Below is a small trained network, with its code and all its weights. Each question gives an input and a class and asks what happens when units are switched off, that is, made to give their printed mean instead of their output.

import numpy as np


def w(rows, s, z=0):
    codes = np.array(rows[::2]) - 128.0
    scale = np.full(codes.shape[1], s)
    scale[-1] = z or s
    return codes * scale


def f(y):
    return np.maximum(y, 0)


def log_softmax(a):
    a = a - a.max(-1, keepdims=True)
    return a - np.log(np.exp(a).sum(-1, keepdims=True))


def net(x, mask):
    res = np.array(x, float).reshape(1, 8) / 4 @ E
    y = f(res @ A[0][:, :-1].T + A[0][:, -1])
    res = res + np.where(mask, y, B[0][:, -1]) @ B[0][:, :-1]
    return log_softmax(res[-1] @ U[:, :-1].T + U[:, -1])


A, B = {}, {}
E = w([
[94,174,151,134,130,141,157],'x0',
[131,162,120,154,145,202,98],'x1',
[220,181,113,175,117,123,151],'x2',
[149,141,104,185,162,187,178],'x3',
[190,250,69,178,70,106,144],'x4',
[156,129,78,57,115,166,125],'x5',
[120,100,154,84,210,81,87],'x6',
[141,109,129,58,141,151,131],'x7',
],0.012)
A[0] = w([
[126,133,120,168,243,165,206,202],'N1',
[139,205,126,182,174,97,80,20],'N2',
[221,149,104,92,211,49,177,90],'N3',
[105,179,192,125,154,240,181,72],'N4',
[110,91,60,155,48,37,142,187],'N5',
[188,249,194,121,252,125,28,85],'N6',
[164,177,109,190,101,106,148,1],'N7',
[107,207,118,35,22,120,104,165],'N8',
[169,159,185,111,110,45,186,160],'N9',
],0.012,0.0052)
B[0] = w([
[44,193,94,94,134,190,117,241],'N1',
[32,147,129,91,118,119,145,196],'N2',
[130,142,90,142,128,243,104,220],'N3',
[118,154,66,160,156,121,141,208],'N4',
[97,194,139,131,154,123,154,233],'N5',
[11,154,103,137,153,125,187,236],'N6',
[242,62,145,73,135,126,92,208],'N7',
[83,176,70,146,186,209,137,244],'N8',
[116,100,136,190,97,93,137,208],'N9',
],0.012,0.011)
U = w([
[116,236,63,186,122,109,178,220],'0',
[155,166,191,207,75,1,153,3],'1',
[193,89,91,28,156,145,53,36],'2',
[4,60,167,45,200,74,124,228],'3',
],0.0077,0.0046)

Each question gives the input, the list of numbers given to net, and the class t.
The units are the neurons (one row each of A and B). Each row of codes is followed by its name. A weight is (code - 128) times the scale printed after its matrix; where a second scale follows, it is the last column's (A, B and U).
mask holds one flag per neuron, in row order. A switched-off neuron (its flag False) gives its mean, the last column of its row in B, instead of its output. The means were averaged over made-up inputs and are rounded, as every weight is.
A unit's drop is (log p(t) with every unit on - log p(t) with that unit switched off) / (log p(t) with every unit on - log p(t) with every unit switched off).
The circuit of an input: a set's keep is (log p(t) with only the set's units on - log p(t) with every unit switched off) / (log p(t) with every unit on - log p(t) with every unit switched off). Starting from all 9 units, units are removed one at a time, each time the one whose removal leaves the highest keep (on an exact tie, the one counted first), for as long as the keep stays at least 0.8.
circuit, biggest first: the units of the circuit, biggest drop first
top k neurons: the k neurons with the biggest drops, biggest first
drop of u: that unit's drop, to one decimal
input [-7,-3,-3,2,-1,-2,7,7], class 2: circuit, biggest first => N3; N2; N6
input [-7,2,6,5,7,-4,-8,-1], class 2: circuit, biggest first => N7
input [-8,2,-7,0,5,0,5,-5], class 3: circuit, biggest first => N8; N3
input [-4,-8,-4,8,1,0,7,4], class 2: top 4 neurons => N3; N6; N2; N5
input [8,-4,-1,-5,5,-8,1,-2], class 1: circuit, biggest first => N9; N1
input [-2,0,2,-2,3,-3,-6,-7], class 1: circuit, biggest first => N7; N1; N3
input [-8,-2,0,-1,2,-7,-1,3], class 1: circuit, biggest first => N8; N1; N6
input [-8,-3,-8,-7,-2,6,-7,-4], class 0: top 2 neurons => N8; N5
input [-5,-1,-7,2,5,-7,-4,-7], class 1: circuit, biggest first => N8; N1; N7
input [7,-5,-1,-8,1,1,7,-5], class 0: circuit, biggest first => N8; N7; N9
input [-6,4,0,3,-4,7,-8,6], class 2: top 3 neurons => N6; N5; N9
input [-3,-1,0,-7,3,5,7,5], class 0: top 2 neurons => N8; N3
input [-4,-4,7,-1,-6,5,5,5], class 2: drop of N3 => 0.3
input [-4,-2,8,3,6,-1,-2,-4], class 2: circuit, biggest first => N7
input [-1,-4,-5,-6,4,7,1,7], class 0: drop of N8 => 0.7
input [-6,-6,2,5,1,-4,-7,4], class 1: drop of N7 => 0.2
input [8,-1,-4,1,4,3,5,-7], class 3: drop of N2 => 0.3
